Below are the code and all the weights of a small trained network. Each question names an input and a target symbol and asks about switching units off, where a switched-off unit gives its printed mean instead of its output.

import numpy as np


def w(rows, s, z=0):
    codes = np.array(rows[::2]) - 128.0
    scale = np.full(codes.shape[1], s)
    scale[-1] = z or s
    return codes * scale


def norm(h):
    return h / np.sqrt((h * h).mean(-1, keepdims=True) + 1e-5)


def f(y):
    return np.maximum(y, 0)


def softmax(a):
    e = np.exp(a - a.max(-1, keepdims=True))
    return e / e.sum(-1, keepdims=True)


def log_softmax(a):
    a = a - a.max(-1, keepdims=True)
    return a - np.log(np.exp(a).sum(-1, keepdims=True))


def net(x, mask):
    ids = ['βζηστφψ'.index(c) for c in x.split()]
    T = len(ids)
    res = E[ids] + P[:T]
    r = norm(res)
    for j in range(2):
        rows = slice(2 * j, 2 * j + 2)
        q, k, v = (r @ M[0][rows].T for M in (Q, K, V))
        z = softmax(np.where(np.tri(T) > 0, q @ k.T / 2**0.5, -1e9)) @ v
        o = O[0][rows]
        res = res + np.where(mask[j], z, o[:, -1]) @ o[:, :-1]
    y = f(norm(res) @ A[0][:, :-1].T + A[0][:, -1])
    res = res + np.where(mask[2:14], y, B[0][:, -1]) @ B[0][:, :-1]
    return log_softmax(norm(res)[-1] @ U[:, :-1].T + U[:, -1])


Q, K, V, O, A, B = {}, {}, {}, {}, {}, {}
E = w([
[138,254,58,59],'β',
[123,169,167,115],'ζ',
[87,192,102,85],'η',
[136,154,64,147],'σ',
[106,107,129,116],'τ',
[200,102,245,10],'φ',
[188,145,136,104],'ψ',
],0.018)
P = w([
[136,61,214,239],'0',
[252,162,96,2],'1',
[203,114,118,27],'2',
[187,114,112,32],'3',
[162,129,111,48],'4',
[156,134,115,50],'5',
[146,141,114,58],'6',
[134,147,108,60],'7',
[136,150,117,65],'8',
[124,157,119,66],'9',
[121,160,130,74],'10',
[152,158,17,123],'11',
[144,161,23,124],'12',
[93,174,137,89],'13',
],0.0067)
Q[0] = w([
[208,222,62,154],'H1',
[123,195,174,33],'H1',
[195,47,172,248],'H2',
[135,182,170,96],'H2',
],0.011)
K[0] = w([
[169,204,166,203],'H1',
[106,69,197,225],'H1',
[159,81,99,4],'H2',
[173,105,180,173],'H2',
],0.011)
V[0] = w([
[144,216,80,159],'H1',
[187,128,116,2],'H1',
[223,120,149,135],'H2',
[63,97,147,152],'H2',
],0.011)
O[0] = w([
[201,192,136,150,166],'H1',
[160,137,197,155,253],'H1',
[36,174,141,248,192],'H2',
[90,101,188,81,26],'H2',
],0.012,0.0034)
A[0] = w([
[154,117,133,206,235],'N1',
[220,133,98,138,212],'N2',
[128,132,137,62,191],'N3',
[79,37,120,157,146],'N4',
[114,177,69,146,143],'N5',
[99,40,81,87,227],'N6',
[88,158,231,89,199],'N7',
[179,62,150,149,84],'N8',
[122,118,116,81,253],'N9',
[105,137,255,103,158],'N10',
[78,165,142,219,61],'N11',
[150,162,69,118,140],'N12',
],0.014,0.003)
B[0] = w([
[132,91,231,85,195],'N1',
[7,57,156,120,255],'N2',
[161,76,119,186,210],'N3',
[128,218,198,23,152],'N4',
[182,118,76,95,227],'N5',
[66,244,246,71,167],'N6',
[181,149,11,100,233],'N7',
[83,236,196,208,152],'N8',
[120,111,107,210,197],'N9',
[125,120,3,125,235],'N10',
[134,49,165,188,187],'N11',
[134,97,96,153,231],'N12',
],0.0071,0.0075)
U = w([
[188,248,151,155,120],'β',
[74,84,28,163,21],'ζ',
[8,105,44,126,71],'η',
[118,85,84,180,87],'σ',
[2,126,156,69,144],'τ',
[184,58,125,34,128],'φ',
[41,127,106,229,252],'ψ',
],0.0099,0.003)

Each question gives the input, a string of symbols that net reads in full, and the target symbol t.
The units are the heads (2 rows each of Q, K, V and O) and the neurons (one row each of A and B). Each row of codes is followed by its name. A weight is (code - 128) times the scale printed after its matrix; where a second scale follows, it is the last column's (O, A, B and U).
mask holds one flag per unit, heads first, then neurons. A switched-off unit (its flag False) gives its mean, the last column of its rows in O or B, instead of its output. The means were averaged over made-up inputs and are rounded, as every weight is.
A unit's drop is (log p(t) with every unit on - log p(t) with that unit switched off) / (log p(t) with every unit on - log p(t) with every unit switched off).
The circuit of an input: a set's keep is (log p(t) with only the set's units on - log p(t) with every unit switched off) / (log p(t) with every unit on - log p(t) with every unit switched off). Starting from the 12 units with the biggest drops (on a tie, the unit counted first), units are removed one at a time, each time the one whose removal leaves the highest keep (on an exact tie, the one counted first), for as long as the keep stays at least 0.8.
circuit, biggest first: the units of the circuit, biggest drop first
most important unit: the unit with the biggest drop
top k neurons: the k neurons with the biggest drops, biggest first
which heads matter: for each layer, one digit per head in row order, 1 if its drop is at least 0.15 and else 0, layers parted by /
drop when u is switched off: that unit's drop, to one decimal
input β β ζ η φ η φ σ β ζ η η, target β: top 2 neurons : (N10, N11)
input ψ σ β σ, target ψ: which heads matter : 01
input β σ η ζ ψ β ψ σ, target β: which heads matter : 10
input β ψ β η τ, target β: which heads matter : 11
input τ σ η β η τ β η, target τ: which heads matter : 11
input ψ β τ ψ ψ η σ τ τ τ, target ψ: top 2 neurons : (N11, N2)
input ζ ψ η φ φ σ ζ, target η: which heads matter : 10
input β σ ζ ψ φ ζ φ, target β: circuit, biggest first : (N8, H2)
input β η σ β β η ψ φ β φ η ζ, target β: top 2 neurons : (N3, N9)
input φ β σ τ, target τ: top 4 neurons : (N4, N1, N8, N5)
input φ σ η φ ψ φ ζ, target ζ: most important unit : N10
input σ ψ η β ζ, target ζ: which heads matter : 00
input β β ψ φ β β φ τ τ, target β: top 2 neurons : (N2, N8)
input ζ ψ ζ τ β τ ψ, target η: most important unit : N6
input τ τ β φ ζ σ τ φ, target τ: top 2 neurons : (N6, N5)
input τ ζ β ψ ζ ψ τ σ, target τ: top 2 neurons : (N2, N1)
input η η σ β β σ φ σ, target φ: top 2 neurons : (N10, N2)
input τ η ζ η ψ σ, target τ: top 2 neurons : (N2, N5)
input φ τ η ζ ψ, target ψ: top 2 neurons : (N5, N8)
input ζ β β σ τ β ψ τ φ φ β β ζ ψ, target η: circuit, biggest first : (H1)
input η β β φ β β ψ σ β φ ζ, target φ: drop when H2 is switched off : 0.3
input φ ζ ζ σ η β τ, target τ: drop when N5 is switched off : 0.2
input τ ψ ψ, target τ: drop when H1 is switched off : 0.8
input ψ ζ β ζ, target ψ: drop when N2 is switched off : 0.0
